Below is a small trained network, with its code and all its weights. Each question gives an input and a class and asks what happens when units are switched off, that is, made to give their printed mean instead of their output.

import numpy as np


def w(rows, s, z=0):
    codes = np.array(rows[::2]) - 128.0
    scale = np.full(codes.shape[1], s)
    scale[-1] = z or s
    return codes * scale


def f(y):
    return np.maximum(y, 0)


def log_softmax(a):
    a = a - a.max(-1, keepdims=True)
    return a - np.log(np.exp(a).sum(-1, keepdims=True))


def net(x, mask):
    res = np.array(x, float).reshape(1, 8) / 4 @ E
    y = f(res @ A[0][:, :-1].T + A[0][:, -1])
    res = res + np.where(mask, y, B[0][:, -1]) @ B[0][:, :-1]
    return log_softmax(res[-1] @ U[:, :-1].T + U[:, -1])


A, B = {}, {}
E = w([
[203,121,132,136,98],'x0',
[131,1,155,137,72],'x1',
[110,204,104,133,108],'x2',
[74,55,123,152,117],'x3',
[142,114,207,231,78],'x4',
[92,64,77,152,247],'x5',
[131,123,118,98,120],'x6',
[98,167,166,159,187],'x7',
],0.0088)
A[0] = w([
[58,197,103,110,108,253],'n0',
[248,194,73,36,130,118],'n1',
[171,48,196,211,205,148],'n2',
[75,44,131,94,187,215],'n3',
[85,180,38,179,199,123],'n4',
[2,115,90,164,143,223],'n5',
],0.0099,0.0043)
B[0] = w([
[181,188,113,69,186,221],'n0',
[2,130,116,65,129,245],'n1',
[43,49,49,144,100,213],'n2',
[154,134,102,50,145,222],'n3',
[175,164,98,219,29,216],'n4',
[106,154,47,66,110,213],'n5',
],0.01,0.011)
U = w([
[177,233,104,93,188,210],'0',
[237,102,159,159,247,1],'1',
[137,87,126,208,59,196],'2',
[98,126,110,102,168,70],'3',
[87,55,63,91,150,116],'4',
],0.012,0.0078)

Each question gives the input, the list of numbers given to net, and the class t.
The units are the neurons (one row each of A and B). Each row of codes is followed by its name. A weight is (code - 128) times the scale printed after its matrix; where a second scale follows, it is the last column's (A, B and U).
mask holds one flag per neuron, in row order. A switched-off neuron (its flag False) gives its mean, the last column of its row in B, instead of its output. The means were averaged over made-up inputs and are rounded, as every weight is.
A unit's drop is (log p(t) with every unit on - log p(t) with that unit switched off) / (log p(t) with every unit on - log p(t) with every unit switched off).
The circuit of an input: a set's keep is (log p(t) with only the set's units on - log p(t) with every unit switched off) / (log p(t) with every unit on - log p(t) with every unit switched off). Starting from all 6 units, units are removed one at a time, each time the one whose removal leaves the highest keep (on an exact tie, the one counted first), for as long as the keep stays at least 0.8.
units of the circuit, in order: the units of the circuit, biggest drop first
unit that matters most: the unit with the biggest drop
top k neurons: the k neurons with the biggest drops, biggest first
drop of u: that unit's drop, to one decimal
input [-5,-5,-6,2,-5,0,8,-8], class 0: unit that matters most	n2
input [-8,3,1,4,-1,-1,-3,7], class 0: top 2 neurons	(n1 n0)
input [0,-4,-2,-2,-3,8,2,0], class 0: units of the circuit, in order	(n4 n2)
input [4,5,5,-8,0,0,6,3], class 3: units of the circuit, in order	(n1 n4 n3)
input [-6,-2,3,4,5,-8,8,-6], class 0: top 2 neurons	(n0 n2)
input [-7,7,1,2,2,-4,4,-8], class 2: top 4 neurons	(n1 n0 n2 n5)
input [-5,6,8,8,5,-3,-7,4], class 4: top 2 neurons	(n5 n4)
input [3,-7,-2,1,4,7,-2,0], class 2: units of the circuit, in order	(n4 n0)
input [0,2,4,-4,5,2,5,4], class 2: units of the circuit, in order	(n3 n0)
input [-2,4,5,3,-8,2,-4,-5], class 0: units of the circuit, in order	(n2 n1)
input [6,0,-2,-7,3,-7,4,-2], class 3: units of the circuit, in order	(n1 n4)
input [-3,6,-1,1,0,-4,4,4], class 2: top 3 neurons	(n1 n0 n5)
input [8,1,1,-5,1,-1,1,-4], class 3: top 2 neurons	(n1 n2)
input [8,-3,3,-3,4,8,-8,8], class 2: unit that matters most	n4
input [7,-6,2,8,-7,6,2,-1], class 0: top 2 neurons	(n2 n4)
input [1,2,-5,6,-4,-5,-6,-4], class 2: top 4 neurons	(n1 n0 n5 n2)
input [-2,-5,4,3,7,2,8,-6], class 0: top 2 neurons	(n2 n1)
input [7,-3,2,-7,1,1,7,-5], class 3: drop of n3	0.1
input [-5,4,1,-8,7,-3,-6,8], class 2: drop of n1	0.2
